Below are the code and all the weights of a small trained network. Each question names an input and a target symbol and asks about switching units off, where a switched-off unit gives its printed mean instead of its output.

import numpy as np


def w(rows, s, z=0):
    codes = np.array(rows[::2]) - 128.0
    scale = np.full(codes.shape[1], s)
    scale[-1] = z or s
    return codes * scale


def norm(h):
    return h / np.sqrt((h * h).mean(-1, keepdims=True) + 1e-5)


def f(y):
    return y / 2 * (1 + np.tanh(0.7978845608 * (y + 0.044715 * y**3)))


def softmax(a):
    e = np.exp(a - a.max(-1, keepdims=True))
    return e / e.sum(-1, keepdims=True)


def log_softmax(a):
    a = a - a.max(-1, keepdims=True)
    return a - np.log(np.exp(a).sum(-1, keepdims=True))


def net(x, mask):
    ids = ['ζηλπτφ'.index(c) for c in x.split()]
    T = len(ids)
    res = E[ids] + P[:T]
    u = 0
    for l in range(3):
        r = norm(res)
        for j in range(2):
            rows = slice(3 * j, 3 * j + 3)
            q, k, v = (r @ M[l][rows].T for M in (Q, K, V))
            z = softmax(np.where(np.tri(T) > 0, q @ k.T / 3**0.5, -1e9)) @ v
            o = O[l][rows]
            res = res + np.where(mask[u + j], z, o[:, -1]) @ o[:, :-1]
        u += 2
        y = f(norm(res) @ A[l][:, :-1].T + A[l][:, -1])
        res = res + np.where(mask[u : u + 4], y, B[l][:, -1]) @ B[l][:, :-1]
        u += 4
    return log_softmax(norm(res)[-1] @ U[:, :-1].T + U[:, -1])


Q, K, V, O, A, B = {}, {}, {}, {}, {}, {}
E = w([
[162,241,175,13,152,185,124,24,228],'ζ',
[52,156,181,82,150,211,125,126,134],'η',
[158,139,216,112,11,109,192,197,107],'λ',
[4,165,143,85,71,139,111,205,33],'π',
[122,228,169,99,135,159,90,170,137],'τ',
[58,31,192,117,251,254,141,186,92],'φ',
],0.013)
P = w([
[121,166,94,222,3,134,114,95,75],'0',
[98,85,112,117,180,85,59,116,164],'1',
[141,63,65,137,135,122,201,152,75],'2',
[159,184,146,72,127,173,65,140,98],'3',
[82,82,174,154,119,65,124,157,142],'4',
[157,91,70,125,137,98,176,115,80],'5',
[151,143,157,59,71,146,87,153,88],'6',
[62,114,170,145,126,107,143,142,129],'7',
[198,105,69,145,163,115,184,105,107],'8',
[172,109,165,84,95,165,87,151,115],'9',
[66,156,162,139,111,116,156,132,153],'10',
[187,107,72,136,143,115,194,97,120],'11',
[172,103,170,81,90,164,80,142,109],'12',
[59,146,167,140,118,124,164,137,127],'13',
],0.012)
Q[0] = w([
[78,103,106,157,159,144,42,121,104],'L0H0',
[76,132,192,25,66,184,148,144,49],'L0H0',
[75,144,187,254,162,123,101,117,174],'L0H0',
[138,93,134,199,69,100,68,182,167],'L0H1',
[187,79,163,73,94,125,47,98,146],'L0H1',
[171,153,217,98,130,163,244,150,48],'L0H1',
],0.0077)
K[0] = w([
[26,113,182,100,168,168,28,127,91],'L0H0',
[138,10,175,69,39,173,113,41,129],'L0H0',
[104,214,126,89,164,237,16,185,84],'L0H0',
[76,98,126,104,192,33,114,117,204],'L0H1',
[120,150,112,241,121,114,101,35,146],'L0H1',
[201,71,155,191,1,128,162,104,157],'L0H1',
],0.0069)
V[0] = w([
[114,75,119,165,91,77,160,14,194],'L0H0',
[36,136,1,181,157,90,107,87,91],'L0H0',
[78,166,43,69,112,152,84,74,208],'L0H0',
[179,111,199,137,118,63,201,141,192],'L0H1',
[94,139,67,49,177,128,62,163,193],'L0H1',
[82,128,191,179,70,168,185,142,151],'L0H1',
],0.0046)
O[0] = w([
[106,48,76,253,57,192,165,148,231,15],'L0H0',
[235,64,47,196,21,148,154,139,75,36],'L0H0',
[74,134,173,34,151,74,24,133,44,113],'L0H0',
[123,189,186,112,108,187,201,69,19,74],'L0H1',
[152,126,193,236,127,129,89,131,81,53],'L0H1',
[116,170,35,45,135,136,146,209,96,253],'L0H1',
],0.0048,0.0045)
A[0] = w([
[58,107,138,98,245,93,175,123,163,242],'L0N0',
[32,125,86,105,204,77,123,125,42,166],'L0N1',
[105,146,96,3,54,96,187,204,53,255],'L0N2',
[190,113,118,98,193,120,136,34,164,182],'L0N3',
],0.0073,0.0012)
B[0] = w([
[136,198,93,166,135,2,130,164,146,207],'L0N0',
[160,147,155,170,59,126,173,141,185,203],'L0N1',
[157,87,131,144,222,117,122,100,174,251],'L0N2',
[100,35,160,129,79,25,141,90,221,138],'L0N3',
],0.0091,0.012)
Q[1] = w([
[148,103,136,7,116,140,81,141,94],'L1H0',
[98,165,127,80,122,162,78,119,127],'L1H0',
[111,103,121,70,148,194,112,203,136],'L1H0',
[134,161,68,187,165,66,160,114,149],'L1H1',
[89,125,119,165,147,45,110,101,138],'L1H1',
[129,125,121,166,173,117,118,136,141],'L1H1',
],0.012)
K[1] = w([
[136,173,40,109,43,243,102,89,144],'L1H0',
[83,156,129,167,54,146,123,144,72],'L1H0',
[157,82,150,205,42,240,104,144,72],'L1H0',
[199,106,199,72,193,100,107,168,166],'L1H1',
[138,96,254,144,169,76,149,162,114],'L1H1',
[88,128,146,94,105,117,143,85,122],'L1H1',
],0.0085)
V[1] = w([
[155,163,137,80,100,68,62,146,111],'L1H0',
[96,100,139,111,184,122,94,136,82],'L1H0',
[107,146,67,70,115,118,42,119,165],'L1H0',
[128,128,65,142,118,51,147,71,20],'L1H1',
[129,105,68,161,163,169,110,167,82],'L1H1',
[254,151,187,109,87,121,187,120,123],'L1H1',
],0.0086)
O[1] = w([
[125,132,101,130,240,116,165,150,119,119],'L1H0',
[62,126,218,171,172,161,160,35,117,133],'L1H0',
[1,76,148,102,152,149,94,65,96,150],'L1H0',
[96,221,131,95,157,97,116,170,203,1],'L1H1',
[72,104,182,171,181,151,91,160,175,111],'L1H1',
[189,96,198,68,171,133,159,125,133,71],'L1H1',
],0.0099,0.0078)
A[1] = w([
[133,202,164,154,121,83,204,118,102,136],'L1N0',
[134,203,254,119,145,144,110,168,59,173],'L1N1',
[184,129,149,228,32,218,103,141,200,6],'L1N2',
[73,155,123,48,113,48,115,192,90,31],'L1N3',
],0.0072,0.0016)
B[1] = w([
[158,55,137,98,123,151,146,223,70,252],'L1N0',
[189,124,176,221,133,89,108,178,181,215],'L1N1',
[233,146,162,151,159,2,56,5,102,166],'L1N2',
[120,251,111,129,104,110,170,29,95,178],'L1N3',
],0.0089,0.0043)
Q[2] = w([
[239,119,2,117,187,50,198,137,124],'L2H0',
[115,90,211,67,230,154,114,71,104],'L2H0',
[169,99,13,135,165,19,168,146,200],'L2H0',
[167,153,168,201,137,138,206,133,56],'L2H1',
[159,137,170,204,159,41,219,91,143],'L2H1',
[224,179,171,81,119,213,150,56,92],'L2H1',
],0.0073)
K[2] = w([
[166,104,241,72,87,191,202,74,188],'L2H0',
[136,135,134,124,166,154,132,110,91],'L2H0',
[105,126,181,3,103,72,203,143,180],'L2H0',
[140,112,107,47,159,65,147,142,170],'L2H1',
[199,137,182,129,184,31,199,188,47],'L2H1',
[146,125,191,70,109,176,134,67,229],'L2H1',
],0.0079)
V[2] = w([
[165,153,172,192,153,177,98,121,108],'L2H0',
[176,98,137,133,125,137,166,184,3],'L2H0',
[156,106,68,170,144,78,95,192,56],'L2H0',
[61,143,90,112,104,163,89,93,110],'L2H1',
[95,169,106,88,159,125,106,80,136],'L2H1',
[69,123,172,112,65,121,120,105,199],'L2H1',
],0.0081)
O[2] = w([
[145,84,129,120,174,98,136,91,81,91],'L2H0',
[44,109,115,177,185,206,199,80,127,113],'L2H0',
[117,119,173,195,151,254,110,114,137,169],'L2H0',
[139,59,118,127,135,155,158,122,107,2],'L2H1',
[195,93,153,199,165,159,204,144,174,57],'L2H1',
[155,148,83,198,168,156,190,127,148,44],'L2H1',
],0.0091,0.0052)
A[2] = w([
[84,31,82,115,68,214,108,159,88,80],'L2N0',
[101,129,142,115,100,145,111,99,242,207],'L2N1',
[133,119,24,65,146,179,254,80,45,1],'L2N2',
[100,148,157,163,98,71,134,174,50,39],'L2N3',
],0.0087,0.002)
B[2] = w([
[131,87,133,86,16,241,151,84,72,190],'L2N0',
[128,136,127,195,108,165,138,196,99,179],'L2N1',
[111,193,41,221,193,89,250,124,94,202],'L2N2',
[140,120,114,108,125,207,115,137,102,254],'L2N3',
],0.013,0.0043)
U = w([
[180,72,2,14,103,76,120,159,164,238],'ζ',
[39,88,129,175,108,115,167,230,229,70],'η',
[109,200,98,152,131,99,242,98,32,121],'λ',
[185,141,200,208,104,91,137,69,94,14],'π',
[108,27,119,39,237,117,138,113,156,81],'τ',
[96,67,85,89,61,187,155,104,99,251],'φ',
],0.0061,0.0018)

Each question gives the input, a string of symbols that net reads in full, and the target symbol t.
The units are the heads (3 rows each of Q, K, V and O) and the neurons (one row each of A and B). Each row of codes is followed by its name. A weight is (code - 128) times the scale printed after its matrix; where a second scale follows, it is the last column's (O, A, B and U).
mask holds one flag per unit, layer by layer, with each layer's heads first. A switched-off unit (its flag False) gives its mean, the last column of its rows in O or B, instead of its output. The means were averaged over made-up inputs and are rounded, as every weight is.
A unit's drop is (log p(t) with every unit on - log p(t) with that unit switched off) / (log p(t) with every unit on - log p(t) with every unit switched off).
The circuit of an input: a set's keep is (log p(t) with only the set's units on - log p(t) with every unit switched off) / (log p(t) with every unit on - log p(t) with every unit switched off). Starting from the 12 units with the biggest drops (on a tie, the unit counted first), units are removed one at a time, each time the one whose removal leaves the highest keep (on an exact tie, the one counted first), for as long as the keep stays at least 0.8.
units of the circuit, in order: the units of the circuit, biggest drop first
top k neurons in layer l: the k neurons of layer l with the biggest drops, biggest first
heads that matter: for each layer, one digit per head in row order, 1 if its drop is at least 0.15 and else 0, layers parted by /
input η η φ η η η ζ φ π π τ φ, target ζ: units of the circuit, in order	(L2H0)
input η λ φ π π, target φ: units of the circuit, in order	(L0H0; L0N0; L2H0; L2N0)
input φ τ ζ π, target π: units of the circuit, in order	(L1H0; L0N0; L1N2; L0H0)
input τ λ φ, target λ: units of the circuit, in order	(L0N0; L2N2; L1H1)
input λ λ η η η λ φ φ π λ, target ζ: units of the circuit, in order	(L1H0; L0N0)
input φ ζ π η τ φ τ φ φ φ, target π: units of the circuit, in order	(L1H0; L1N2)
input τ φ φ η ζ ζ η φ η λ, target τ: units of the circuit, in order	(L1H0; L0N1; L0N2)
input η η τ η τ τ π ζ π τ ζ η ζ, target φ: heads that matter	01 / 00 / 01
input π τ φ η φ ζ τ, target η: heads that matter	10 / 01 / 00
input τ η ζ φ φ φ, target ζ: units of the circuit, in order	(L0N3; L2H0)
input λ η η ζ η, target ζ: units of the circuit, in order	(L0N0; L2H0)
input τ τ η π, target τ: units of the circuit, in order	(L1H0; L0N1; L0N2; L2H1)
input φ η τ η π φ ζ φ π η φ η η, target π: units of the circuit, in order	(L1H0; L1N2)
input η η η ζ ζ, target ζ: units of the circuit, in order	(L2H0)
input φ π λ η φ τ η ζ, target ζ: heads that matter	10 / 00 / 10
input τ η λ π η η η, target τ: top 3 neurons in layer 0	(L0N1; L0N0; L0N3)
input λ π τ φ π ζ λ, target ζ: top 2 neurons in layer 0	(L0N0; L0N2)
input τ λ η τ ζ φ φ φ π η, target τ: heads that matter	00 / 10 / 00
input φ ζ φ λ τ η τ, target π: heads that matter	00 / 10 / 00
input η η η φ λ η φ π λ η η φ λ, target φ: heads that matter	01 / 10 / 00
input π λ τ φ φ φ π π η λ, target η: top 2 neurons in layer 0	(L0N0; L0N2)
input ζ ζ ζ π η η η η τ ζ, target λ: heads that matter	00 / 01 / 01
input π η τ η π τ ζ λ η ζ, target η: top 2 neurons in layer 0	(L0N2; L0N0)
input η π η φ φ η η η λ ζ, target φ: top neuron in layer 0	(L0N0)
input λ π π λ η π ζ η φ ζ η τ τ, target ζ: heads that matter	10 / 10 / 00
input ζ φ η φ η τ λ, target λ: heads that matter	00 / 11 / 00
input φ λ φ π η π η, target π: heads that matter	00 / 10 / 00
